In the rows, zero is written as 128.
Each row has a class, written after it.
[176 161 103 154  73 144 141 204  81 138 164 119 152 115  79  73 149 169
 100  67 126 191 152 116 135 142 122 175 131 121 151 126 137 114 136 144
 158 138 107  99 109  90 118 131 136  97 155 162 110 149] | Q_177
[221 139 148  87 127  72 111 109  96 155 135 155 163 127 139 151 117 132
 131  51 159 190  69  95 117  88 157 146  85 121 116 142  84 195  70 107
  82 125 142 109  69 104 126 103 176 105 102 106  52 163] | Q_290
[139 127 151 119 113 134  97 169 116 135 131 120 129  55  94 122 127 145
 130 138 144 168 160 143 118 122 152 119 130 157 175  90  67 132 118 130
 120 175 116 101 111 118 139 118 158 159 180 134  88 115] | Q_57
[122 112 132 134  94 128  92 148 111 120 107 121 115 104  95 121 125 159
 136 118 147 140 151 126 100 129 108 134 155 163 164  89  73 125 134 154
 131 159 114 133  91 135 119  81 201 155 202 118  78 107] | Q_599
[140 111 155 123 111 144  92 176 113 156 106 117 138  72 117 138 122 129
 132 136 141 159 150 139 131 118 137 134 148 152 159  85  76 150 136 142
 117 161 130 128 121 124 137 112 153 165 172 128  77 111] | Q_290
[170 139 108 149  73 141 146 202  84 138 164 113 141 109  76  67 161 151
 108  52 130 180 152 119 131 141 135 162 110 118 134 134 155  92 135 150
 133 115 114  89 121  81 117 134 166 101 156 158 118 122] | Q_685
[233 144 168  86 126  89 111 143  79 173 141 149 159 139 132 184 129 133
 135  50 158 179  64 113 125  90 143 145 112 129 122 131  73 197  87 126
  95 122 142 113  76 123 129 100 182 118 103  94  41 157] | Q_290
[178 165 123 130  73 148 126 204  72 161 164 114 151 109  85  57 166 146
 119  58 138 175 143 110 137 147 113 177 135  98 135 134 163 109 144 144
 132 111 116  88 117  99 112 139 161 103 152 149 125 115] | Q_982
[135 127 130 149  89 105 109 105 120 120 169 141 171 135 120 137  31 199
  82 166 153 129 206 122 141 125 136 143 118 132 141 129  81 174 119 123
 132 172 132 157  98  73 122 148 158 101 115 108  68 103] | Q_177
[142 109 132 140  88 101 112 106 112 123 171 122 153 143 111 142  29 184
  95 148 157 130 206 129 143 110 144 148 122 132 106 141  87 156 129 130
 108 157 152 158 112  64 116 148 176 107 114 109  59  79] | Q_685
[172 119 120 143 110 145 134 194 114 160 152  94  95  86  77  58 169 137
 147  40 119 175 124 125 132 159 141 143 143 132 134 131 171 130 151 128
 109 124 126 108 177  77 110 169 141 127 148 130 147 128] | Q_378
[119 107 131 125  90 128  85 141 115 116 104 122 119  94  98 123 122 150
 136 127 149 134 147 124 108 134 104 135 160 167 150  84  82 134 123 151
 124 150 122 135  89 131 123  82 193 152 197 117  88 106] | Q_599
[235 146 165  85 118  87 110 143  82 172 143 146 160 138 126 184 126 135
 131  43 156 190  67 114 123  80 144 148 116 126 124 137  67 203  91 123
  96 127 142 117  75 128 121 100 174 116 106 101  47 165] | Q_290
[206 155 120  91 129  77 110 103 102 143 141 148 157 107 129 151 111 141
 144  74 149 205  62 100 123  97 153 136  89 139 133 136  83 194  56 106
 101 138 139 110  67 101 139 103 173  85 102 110  64 165] | Q_177
[147 132 141 134  78  95 111 107 112 122 176 145 175 138 113 126  36 194
  81 154 162 128 204 122 132 126 133 141 105 114 118 126  91 159 112 107
 116 170 137 141  93  81 110 149 150 107 117 102  55 103] | Q_57
[119  99 148 120 104 138  88 157 116 142 104 110 121  79 116 131 118 144
 117 105 157 132 157 131 122 135 115 152 162 158 163  70  74 141 141 152
 112 145 134 135  95 126 128  89 204 165 182 122  64 106] | Q_290
[148 132 130 151  76 104 113 114 120 120 169 145 173 152 119 132  36 198
  85 165 153 125 201 118 145 117 133 155 115 142 130 117  82 165 109 121
 128 161 142 152 109  72 126 146 156  97 111 103  66 107] | Q_177
[139 114 138 130  54 114  90  99 101 126 134 163 156 159 108 141  63 161
  94 114 169 118 149 112 123 111 108 155 115 125 118 121 102 156 118 111
 133 186 126 141 119  93  96 140 157 102 143 102  90  81] | Q_599
[114 115 134 125  98 120 108 151 114 122 121 115 131  88 105 120 112 176
 116 107 152 143 175 137 111 138 116 149 127 159 176  71  61 119 141 148
 120 153 114 109  77 138 126  89 198 150 178 130  77 114] | Q_57
[155 134 138 118  70  94 103 104 109 119 154 141 158 156 125 114  33 187
  81 155 154 116 203 111 140 117 134 155 113 134 123 127  96 175 113 110
 109 174 150 157 102  72 109 147 142 116 114  92  72  98] | Q_378
[170 152 118 137  56 135 143 213  91 150 172 134 156 127  77  58 147 164
 109  52 123 169 144 120 134 132 115 174 137 111 119 138 141 103 131 138
 149 124 117 106 118  93 101 128 149 102 152 156 115 142] | Q_300
[136 108 133 140  87  98 113 109 112 119 166 127 158 149 114 138  29 181
  92 149 156 127 210 132 145 110 145 139 111 136 110 135  87 152 125 134
 109 155 154 152 112  72 118 153 170 108 113 106  63  81] | Q_685
[158 129 132 140  71  94  98 108 108 106 162 150 169 152 103 122  28 190
  93 164 155 120 186 118 127 113 122 128 133 132  98 141  94 159 114 129
 128 169 134 164  99  80  99 145 141 109 129  97  71  99] | Q_599
[168 112 121 144 109 141 144 187 122 163 152  88  88  90  73  58 164 143
 158  42 107 173 125 123 137 157 146 148 146 136 119 138 166 135 157 128
 104 117 120 105 189  75 107 167 113 124 144 133 154 130] | Q_378
[134 114 164 126 101 143  93 170 112 159 107 123 132  75 117 142 131 139
 135 134 134 154 147 139 123 117 141 134 146 152 162  86  77 151 137 142
 111 155 119 132 128 124 133 102 151 162 180 126  76 119] | Q_290
[130 107 146 107  70 117 103 106 115 138 150 162 162 164 107 132  59 160
 102 111 169 117 152 111 137 106 115 166 109 121 121 120  78 155 110 102
 128 172 147 145 122  86 105 140 176 101 121 108  91  74] | Q_300
[142 111 149 117  72 111 112 107  95 122 153 163 162 150 105 141  67 165
  88 106 175 121 165 109 133 114 128 168  94 134 132  91  90 141 113 107
 123 187 135 117 114  89 114 142 165 112 131 115  90  82] | Q_57
[109 110 138 115  93 122 100 147 112 127 119 114 123  78 103 124 112 162
 118 114 155 134 173 135 115 139 111 157 147 166 160  62  75 126 132 145
 120 157 123 118  77 141 133  81 201 152 187 129  74 112] | Q_57
[133 123 139 139 116 141 103 174 127 138 120 120 130  76 106 139 127 150
 133 144 131 161 153 141 128 123 156 129 149 174 186  85  64 145 124 137
 132 166 122 117 129 116 148 117 152 144 168 126  88 115] | Q_177
[237 167 160  78 133  85 111 127  80 172 163 141 149 133 126 172 140 130
 153  56 155 188  56 111 131  94 151 144 120 121 128 145  90 189  84 120
  90 112 145 102  77 119 124 121 193 110  94  90  62 137] | Q_982
[169 113 120 143 114 143 145 192 125 158 142  96  91  97  85  58 171 138
 152  44 111 172 121 129 139 162 143 140 130 138 129 135 172 124 159 129
 103 110 123 100 192  81 112 172 118 130 139 136 165 132] | Q_378
[131  89 145 133  78 120 105  95 102 135 145 139 142 159 109 152  70 149
 101  97 173 117 167 122 139 100 145 174  96 136 124 111  95 146 121 114
 111 168 146 132 133  71 119 147 194  97 123 104  86  59] | Q_685
[145 115 151 108  84 120  98 100  92 145 151 144 155 147 120 138  68 155
 107 107 174 117 164 112 138 114 122 172 118 117 126 117 101 167 129 117
 113 165 138 129 115  82 109 144 178  97 125  97  97  58] | Q_982
[142 129 139 120  67  98 103 107 115 129 160 138 157 142 128 115  38 188
  91 151 154 113 205 109 142 118 126 154 111 129 111 130  98 177 111 115
 102 169 153 159 110  70 111 150 146 110 114  90  67  95] | Q_378
[139 122 143 131  67 100 111 123 134 136 168 156 173 156 113 113  35 186
  84 149 151 122 184 121 144 114 123 149 116 121 104 139  84 154 113 102
 127 158 158 157 109  84 105 148 164 108 108  99  61 108] | Q_300
[235 150 153  95 124  80 107 137  82 144 145 158 146 145 107 168 132 140
 147  54 154 194  49 116 108  90 151 117 121 139 123 153  78 178  80 129
 104 135 129 116  75 118 106 110 174 116 117  94  59 146] | Q_599
[170 156 115 136  58 142 143 201  90 148 164 135 150 127  65  50 153 157
 108  57 129 173 138 118 133 134 121 172 128 107 129 134 145 102 126 134
 152 124 114 106 115  98 100 132 150 102 156 153 116 134] | Q_300
[240 162 163  76 130  85 111 133  79 166 153 146 148 127 127 167 137 129
 149  53 156 185  53 113 122  86 154 147 114 128 124 132  86 183  93 128
  94 120 142  95  73 126 125 110 200 111  97  94  61 135] | Q_982
[185 147 129 140  64 147 140 210  76 146 153 132 158 129  89  78 152 152
  99  43 136 166 155 106 136 136 113 177 127 110 130 125 146 110 139 147
 148 120 120  97 115  91 110 124 137 112 160 156  96 140] | Q_290
[123 121 148 120 100 144  99 170 131 148 116 128 132  78 100 114 128 145
 136 143 135 157 136 143 127 108 146 131 144 155 151 104  67 125 131 130
 121 162 132 130 125 131 126 113 165 155 166 136  97 106] | Q_300
[183 157 115 147  59 140 130 206  77 127 152 138 153 127  63  61 157 153
 121  60 130 180 136 107 124 140 113 149 134 111 131 141 154 100 128 148
 153 132 103  97 112  89 106 132 132 113 177 155 117 139] | Q_599
[181 165 123 133  79 146 135 203  68 155 166 122 151 111  84  56 160 139
 113  55 139 183 138 113 138 144 114 174 135  97 133 132 165 116 145 145
 147 117 114  85 107 104 107 132 158 103 154 150 126 125] | Q_982
[149 131 159 115 122 144  89 171 100 160 122 113 126  71 104 119 140 129
 145 139 141 163 143 137 126 116 151 136 154 154 160 102  88 142 137 141
 114 155 130 109 129 128 138 120 165 150 168 122  97  92] | Q_982
[138 113 133 140  96 100 115 107 113 119 169 129 158 146 114 141  31 186
  92 149 154 125 207 127 136 112 147 141 113 126 122 138  89 154 127 130
 112 155 150 154 114  64 119 149 181 107 114 106  58  76] | Q_685
[139 129 145 122 107 129 101 175 107 136 135 126 137  60  98 123 121 149
 128 140 143 169 157 143 123 123 148 124 127 158 164  85  72 132 122 134
 125 171 115 111 103 126 134 114 153 159 175 133  86 118] | Q_57
[127 120 145 130  74 101 112 116 134 130 171 150 169 153 110 115  35 186
  94 143 154 116 193 122 142 114 127 149 130 118 107 138  82 153 114 113
 124 160 154 161 109  80 102 151 170 111 112 102  66  90] | Q_300
[216 130 154  96 138  83 122 135  94 156 155 132 136 130 109 184 121 138
 155  41 153 191  73 127 122  84 166 133 112 135 131 147  69 179  96 139
  86 121 143 111  86  99 132 109 212 110  99 103  44 130] | Q_685
[105 114 134 132  99 136  99 145 120 133 115 119 126  81 110 139 115 170
 126 128 145 147 154 129 124 133 107 155 158 167 184  69  63 145 133 151
 129 161 125 131  89 129 138  76 201 136 177 126  71 119] | Q_177
[140 115 162 120 114 146  96 179 110 152 107 127 135  83 117 142 123 133
 123 133 144 152 149 142 127 121 142 127 147 158 162  91  76 146 142 143
 130 158 125 126 123 132 136 111 152 164 177 130  80 110] | Q_290
[221 148 162  81 115  81 112 132  98 161 152 159 153 146 105 161 123 144
 145  53 152 187  55 122 126  82 158 144 128 137 116 141  65 180  77 115
 101 122 152 120  81 130 116 111 188 111  96 102  57 151] | Q_300
[188 154 107 151  55 129 133 208  77 123 157 132 158 136  68  59 160 156
 113  62 129 179 134 106 121 138 107 156 123 117 121 139 158 100 126 147
 161 131 107 100 103  99  98 127 133 107 171 148 123 155] | Q_599
[175 163 105 148  65 145 142 206  83 138 166 125 158 118  84  78 146 166
 107  69 124 177 153 118 139 140 115 175 138 123 140 117 145 120 128 141
 154 136 113 103 112  92 122 126 137  91 158 153 125 145] | Q_177
[133 129 143 125 104 129 106 170 114 137 128 124 136  70 101 126 127 160
 132 139 139 158 163 141 116 122 147 131 136 159 167  86  77 130 126 133
 118 174 117 109 116 128 140 110 155 153 179 134  87 113] | Q_57
[187 164 122 126  76 145 130 195  76 155 165 122 150 110  88  62 161 143
 114  59 139 171 137 115 136 148 114 175 132  95 136 129 161 118 140 139
 139 121 106  82 108  94 109 136 152  99 152 140 122 110] | Q_982
[131 100 147 125 117 137  98 169 121 136 119 100 113  78  96 134 127 128
 141 130 142 156 154 149 128 111 163 124 142 174 155  95  77 117 136 152
 112 158 137 123 125 115 141 123 185 155 169 130  85  85] | Q_685
[171 159 119 135  54 144 138 206  86 149 164 137 155 120  76  52 148 163
 101  59 127 169 133 122 134 135 111 172 133 109 122 132 148  94 133 138
 151 127 115 100 116  97 101 133 150 102 152 158 115 139] | Q_300
[119 101 136 130 113 140  95 163 116 142 115 103 115  70 103 138 126 130
 146 140 140 159 154 151 129 110 153 126 136 166 153  95  80 131 137 151
 112 156 130 127 138 118 144 118 174 148 172 136  90  91] | Q_685
[146 136 159 120 111 145  91 168 106 157 123 120 130  63 107 116 133 142
 140 136 140 154 145 138 127 121 149 138 152 149 170  98  90 140 141 137
 114 156 122 105 121 119 137 116 177 148 173 116 103  88] | Q_982
[147 121 154 114  75 123  94 102  83 148 151 146 157 158 118 135  76 152
 103 105 177 122 158 110 139 108 130 179 114 121 120 111 104 160 128 113
 112 161 141 131 123  94 103 148 175  99 124  99 102  60] | Q_982
[185 166 117 131  80 143 135 206  70 152 169 115 148 115  86  56 158 145
 111  53 135 181 147 112 134 140 113 174 130  99 137 138 153 113 142 147
 139 113 114  83 106  97 109 133 156 106 150 150 117 125] | Q_982
[156 136 148 121  85 102 101 115 100 140 175 137 169 151 123 124  41 176
  94 157 161 120 192 118 143 121 133 151 135 119 104 135 104 172 125 120
 114 153 145 145 105  85 110 151 160 104 113  92  70  82] | Q_982
[132 108 148 110  54 117  94 105 105 150 145 169 163 152 110 140  62 161
  91 109 172 113 147 116 140 104 120 168 107 132 109 115  83 160 111 100
 121 172 140 140 128  94 107 143 171  96 121 107  94  75] | Q_300
[181 169 117 128  81 143 128 204  73 156 167 116 154 116  93  59 159 144
 109  61 139 178 147 116 138 148 110 172 139  90 137 141 161 118 146 138
 139 114 113  91 105 102 109 139 152 102 153 148 117 125] | Q_982
[171 111 115 170 113 144 134 197 112 143 154 108 107  97  63  63 167 127
 153  41 123 180 102 127 126 158 140 129 153 124 122 131 170 111 147 139
 128 115 111 102 178  81  94 170 138 126 160 134 155 124] | Q_599
[182 151 126 142  64 146 133 202  77 159 150 131 152 107  89  78 146 149
  96  48 133 169 153 117 139 140 110 171 133 107 137 131 153 122 137 142
 145 122 111 104 114  88 112 126 134 111 163 148  96 140] | Q_290
[166 114 114 168 108 142 136 200 120 143 149 101 109 104  63  60 170 135
 156  46 120 179 112 135 125 154 142 127 147 124 118 144 169 114 155 140
 127 112 109 107 176  91  92 171 123 127 162 138 154 129] | Q_599
[139 115 137 138  74 123 104  99 101 131 148 151 163 153 112 150  71 167
  95 125 168 124 160 106 142 115 130 172 105 143 147  97  83 166 103 111
 125 178 133 135 124  80 120 141 160  89 118 101  96  80] | Q_177
[221 151 129  91 116  66 102 111 105 133 137 156 159 124 112 135 120 142
 158  64 154 192  48  97 106  87 163 120  92 132 111 152  88 178  54 112
  88 138 131 105  70  97 120 113 173 105 117 100  68 155] | Q_599
[134  90 144 130  82 126 107  85  98 132 133 140 138 153 107 152  64 156
 102 107 170 127 165 132 134 100 136 163  99 133 129 115  94 151 130 125
 103 174 142 136 139  75 116 143 177  92 121 108  88  54] | Q_685
[174 140 107 148  69 139 140 199  78 141 161 116 137 107  77  75 146 146
 100  51 130 177 161 128 136 128 130 160 122 121 130 129 151  99 137 153
 132 125 115  90 123  84 122 139 157  98 157 158 111 122] | Q_685
[108 109 139 116  87 128  95 153 125 137 116 124 126  89 100 114 105 161
 127 113 146 136 151 133 123 124 111 151 161 168 150  87  62 123 137 145
 128 147 137 135  87 137 126  85 218 153 176 133  82 108] | Q_300
[162 130 134 143  71  91 100 110 107 103 161 151 170 160 111 120  28 178
  86 163 161 123 192 117 131 119 126 125 121 131 100 146  99 165 111 128
 132 162 136 154  94  79 100 142 145 109 129 100  77 109] | Q_599
[143 123 143 133  97 140  92 166 120 131 110 129 128  86  90 120 145 147
 141 143 137 157 133 131 111 110 144 116 129 167 153 105  77 129 118 141
 127 170 118 113 126 125 130 118 149 157 189 123  99 114] | Q_599
[176 161 116 141  71 132 148 205  75 139 174 127 158 112  74  58 152 170
 101  52 136 186 155 118 124 147 122 169 110 102 139 129 150 108 130 135
 146 135 102  77 102  92 111 127 141 103 162 162 108 158] | Q_57
[119 122 146 109 103 136  91 147 108 148 116 105 119  83 114 118 128 152
 132 114 151 142 154 129 121 134 109 162 160 147 166  84  81 133 151 151
 114 144 127 115  88 141 126  94 212 152 178 122  86  88] | Q_982
[230 143 162  90 126  87 104 140  83 167 140 145 162 127 131 178 125 139
 131  47 156 189  72 114 121  85 143 144 112 126 122 135  66 195  92 124
  96 129 146 112  72 128 128 106 179 119 104 101  41 163] | Q_290
[124 112 153 118 109 144  99 169 128 156 118 129 130  69  91 117 122 145
 140 139 133 153 137 143 130 109 145 128 150 167 151 101  68 129 127 133
 119 161 132 126 131 125 135 117 167 151 169 129 101 107] | Q_300
[218 144 142  84 124  70 106 115 100 159 132 151 168 120 140 150 117 128
 136  52 156 196  68  99 117  91 150 137  90 117 117 149  90 200  64 105
  84 125 144 114  64 105 130 102 171 103 102 105  45 168] | Q_290
[144 124 146 139  93 136  87 174 111 133 113 130 133  83  89 113 130 147
 143 144 137 169 136 134 108 115 142 112 141 157 162 103  76 132 124 144
 127 169 108 119 122 122 122 110 154 152 192 125  92 118] | Q_599
[133 129 143 134  74  99 112 121 128 133 177 149 176 153 115 113  39 198
  89 157 152 118 198 122 142 107 121 159 122 115 104 148  78 161 114 114
 124 156 151 158 108  78 111 140 168 106 112 109  70 111] | Q_300
[192 168 113 129  75 142 133 203  69 150 174 125 149 109  86  61 159 147
 114  55 135 177 139 116 137 140 108 177 133 103 129 133 165 119 145 143
 151 117 112  91 113  98 110 133 152 100 154 150 131 127] | Q_982
[111  94 128 120 105 127  98 155 109 130 116 105 114  84 107 143 108 151
 126 104 151 141 160 142 126 127 126 143 148 182 161  78  74 114 143 159
 113 147 138 129 101 122 133  96 222 145 177 124  74  82] | Q_685
[169 107 130 157 124 153 127 204 103 174 148  91 113  92  81  76 157 137
 136  39 131 182 130 142 136 150 140 145 156 122 124 130 153 131 166 144
 107 105 119 111 183  95 107 169 133 126 151 142 123 131] | Q_290
[155  96 115 164 130 151 147 197 117 159 164  79  89  90  70  79 165 129
 158  33 123 187 126 148 141 152 156 140 140 131 122 140 159 111 162 146
 107  98 124  96 191  70 116 171 161 119 146 146 140 115] | Q_685
[104 119 142 117  85 132  97 155 123 135 118 127 127 107 103 111 115 168
 121 115 147 124 157 139 118 123 120 155 156 165 160  84  64 115 128 145
 125 141 132 135  98 133 120  92 210 151 174 126  73 101] | Q_300
[132 127 140 134 114 148 102 169 124 136 115 120 134  79 110 136 131 151
 137 158 126 162 149 142 130 125 146 129 142 174 177  84  72 136 123 137
 132 165 127 125 123 120 147 114 142 145 164 124  95 114] | Q_177
[118 120 136  96  81 128  89 143 113 125 102 117 110  86 114 121 121 169
 120 110 142 129 158 120 114 136 111 151 146 167 171  80  77 142 139 142
 111 164 133 131  89 124 124  86 186 160 181 121  80 105] | Q_378
